Below are the code and all the weights of a small trained network. Each question names an input and a target symbol and asks about switching units off, where a switched-off unit gives its printed mean instead of its output.

import numpy as np


def w(rows, s, z=0):
    codes = np.array(rows[::2]) - 128.0
    scale = np.full(codes.shape[1], s)
    scale[-1] = z or s
    return codes * scale


def norm(h):
    return h / np.sqrt((h * h).mean(-1, keepdims=True) + 1e-5)


def f(y):
    return y / 2 * (1 + np.tanh(0.7978845608 * (y + 0.044715 * y**3)))


def softmax(a):
    e = np.exp(a - a.max(-1, keepdims=True))
    return e / e.sum(-1, keepdims=True)


def log_softmax(a):
    a = a - a.max(-1, keepdims=True)
    return a - np.log(np.exp(a).sum(-1, keepdims=True))


def net(x, mask):
    ids = ['αεζημξπστφψ'.index(c) for c in x.split()]
    T = len(ids)
    res = E[ids] + P[:T]
    u = 0
    for l in range(3):
        q, k, v = (norm(res) @ M[l].T for M in (Q, K, V))
        z = softmax(np.where(np.tri(T) > 0, q @ k.T / 2**0.5, -1e9)) @ v
        res = res + np.where(mask[u], z, O[l][:, -1]) @ O[l][:, :-1]
        u += 1
        y = f(norm(res) @ A[l][:, :-1].T + A[l][:, -1])
        res = res + np.where(mask[u : u + 4], y, B[l][:, -1]) @ B[l][:, :-1]
        u += 4
    return log_softmax(norm(res)[-1] @ U[:, :-1].T + U[:, -1])


Q, K, V, O, A, B = {}, {}, {}, {}, {}, {}
E = w([
[132,133,150,153],'α',
[144,113,114,112],'ε',
[149,117,112,105],'ζ',
[57,255,148,112],'η',
[130,238,213,9],'μ',
[142,161,192,194],'ξ',
[117,49,121,175],'π',
[137,153,116,142],'σ',
[111,130,76,124],'τ',
[139,127,99,113],'φ',
[134,133,98,120],'ψ',
],0.017)
P = w([
[237,253,56,185],'0',
[143,171,85,176],'1',
[110,172,94,166],'2',
[97,163,110,156],'3',
[83,152,110,143],'4',
[69,146,104,125],'5',
[65,127,110,110],'6',
],0.0052)
Q[0] = w([
[82,149,14,133],'L0H0',
[127,135,26,253],'L0H0',
],0.008)
K[0] = w([
[22,133,50,160],'L0H0',
[176,96,75,252],'L0H0',
],0.012)
V[0] = w([
[226,135,246,63],'L0H0',
[143,109,3,70],'L0H0',
],0.0039)
O[0] = w([
[3,209,113,125,2],'L0H0',
[151,71,86,85,181],'L0H0',
],0.0038,0.0029)
A[0] = w([
[64,49,27,2,26],'L0N0',
[243,67,205,57,2],'L0N1',
[209,216,61,178,179],'L0N2',
[45,81,244,166,4],'L0N3',
],0.0092,0.0019)
B[0] = w([
[42,169,10,150,211],'L0N0',
[113,160,70,109,131],'L0N1',
[119,149,51,108,254],'L0N2',
[98,154,31,143,162],'L0N3',
],0.014,0.0063)
Q[1] = w([
[95,3,126,89],'L1H0',
[67,119,188,110],'L1H0',
],0.027)
K[1] = w([
[188,2,157,75],'L1H0',
[85,132,205,76],'L1H0',
],0.022)
V[1] = w([
[197,169,166,254],'L1H0',
[162,210,200,236],'L1H0',
],0.009)
O[1] = w([
[97,98,89,29,252],'L1H0',
[120,52,108,2,197],'L1H0',
],0.0077,0.0019)
A[1] = w([
[181,112,82,118,254],'L1N0',
[115,39,126,168,81],'L1N1',
[194,125,181,249,155],'L1N2',
[129,50,232,178,210],'L1N3',
],0.017,0.0014)
B[1] = w([
[121,105,75,80,253],'L1N0',
[198,148,162,165,206],'L1N1',
[216,7,18,128,141],'L1N2',
[129,151,42,192,158],'L1N3',
],0.017,0.0048)
Q[2] = w([
[141,195,191,95],'L2H0',
[7,166,206,92],'L2H0',
],0.015)
K[2] = w([
[208,186,119,156],'L2H0',
[223,200,71,10],'L2H0',
],0.013)
V[2] = w([
[189,244,136,204],'L2H0',
[3,111,151,207],'L2H0',
],0.013)
O[2] = w([
[81,24,131,1,150],'L2H0',
[92,190,223,33,3],'L2H0',
],0.0084,0.0053)
A[2] = w([
[188,65,93,153,198],'L2N0',
[119,229,122,119,144],'L2N1',
[200,249,236,62,95],'L2N2',
[90,109,116,125,4],'L2N3',
],0.017,0.0016)
B[2] = w([
[88,117,197,99,254],'L2N0',
[133,104,211,144,233],'L2N1',
[250,216,26,119,167],'L2N2',
[159,124,96,136,153],'L2N3',
],0.022,0.0065)
U = w([
[143,133,147,125,47],'α',
[125,121,154,101,57],'ε',
[122,125,159,111,32],'ζ',
[113,171,166,13,2],'η',
[73,90,30,104,222],'μ',
[158,157,160,170,88],'ξ',
[60,151,119,247,174],'π',
[122,139,165,117,83],'σ',
[238,173,138,94,200],'τ',
[126,125,150,108,31],'φ',
[209,8,122,162,197],'ψ',
],0.013,0.0036)

Each question gives the input, a string of symbols that net reads in full, and the target symbol t.
The units are the heads (2 rows each of Q, K, V and O) and the neurons (one row each of A and B). Each row of codes is followed by its name. A weight is (code - 128) times the scale printed after its matrix; where a second scale follows, it is the last column's (O, A, B and U).
mask holds one flag per unit, layer by layer, with each layer's heads first. A switched-off unit (its flag False) gives its mean, the last column of its rows in O or B, instead of its output. The means were averaged over made-up inputs and are rounded, as every weight is.
A unit's drop is (log p(t) with every unit on - log p(t) with that unit switched off) / (log p(t) with every unit on - log p(t) with every unit switched off).
The circuit of an input: a set's keep is (log p(t) with only the set's units on - log p(t) with every unit switched off) / (log p(t) with every unit on - log p(t) with every unit switched off). Starting from the 12 units with the biggest drops (on a tie, the unit counted first), units are removed one at a time, each time the one whose removal leaves the highest keep (on an exact tie, the one counted first), for as long as the keep stays at least 0.8.
circuit, biggest first: the units of the circuit, biggest drop first
most important unit: the unit with the biggest drop
k most important neurons: the k neurons with the biggest drops, biggest first
top k neurons in layer l: the k neurons of layer l with the biggest drops, biggest first
drop when u is switched off: that unit's drop, to one decimal
input τ π σ η π η, target τ: most important unit -> L0N0
input η α ξ ξ η π, target ψ: 2 most important neurons -> (L1N2 L0N0)
input η π π η, target η: circuit, biggest first -> (L2H0 L0N0)
input η π η α ε η, target η: top 2 neurons in layer 0 -> (L0N0 L0N2)
input ψ ε π ζ ψ, target π: 3 most important neurons -> (L0N0 L1N2 L2N1)
input α τ ζ τ, target π: top 2 neurons in layer 2 -> (L2N1 L2N2)
input π α σ π τ τ ψ, target π: top 3 neurons in layer 0 -> (L0N0 L0N2 L0N3)
input ε η α π μ ξ, target μ: top 2 neurons in layer 2 -> (L2N0 L2N2)
input τ ξ η, target τ: 3 most important neurons -> (L0N0 L2N2 L1N0)
input μ α π α, target π: 3 most important neurons -> (L0N3 L0N0 L0N1)
input ζ π τ ψ ε ε, target π: drop when L0N2 is switched off -> 0.1
input μ σ φ σ π φ, target π: drop when L1H0 is switched off -> 0.2
input τ π ξ α η τ τ, target π: drop when L2H0 is switched off -> 0.5
input π σ α μ ζ η, target π: drop when L0N1 is switched off -> 0.0
input σ ξ η ψ π, target ψ: most important unit -> L1N2
input ε ξ α ξ α, target π: top 2 neurons in layer 0 -> (L0N3 L0N2)
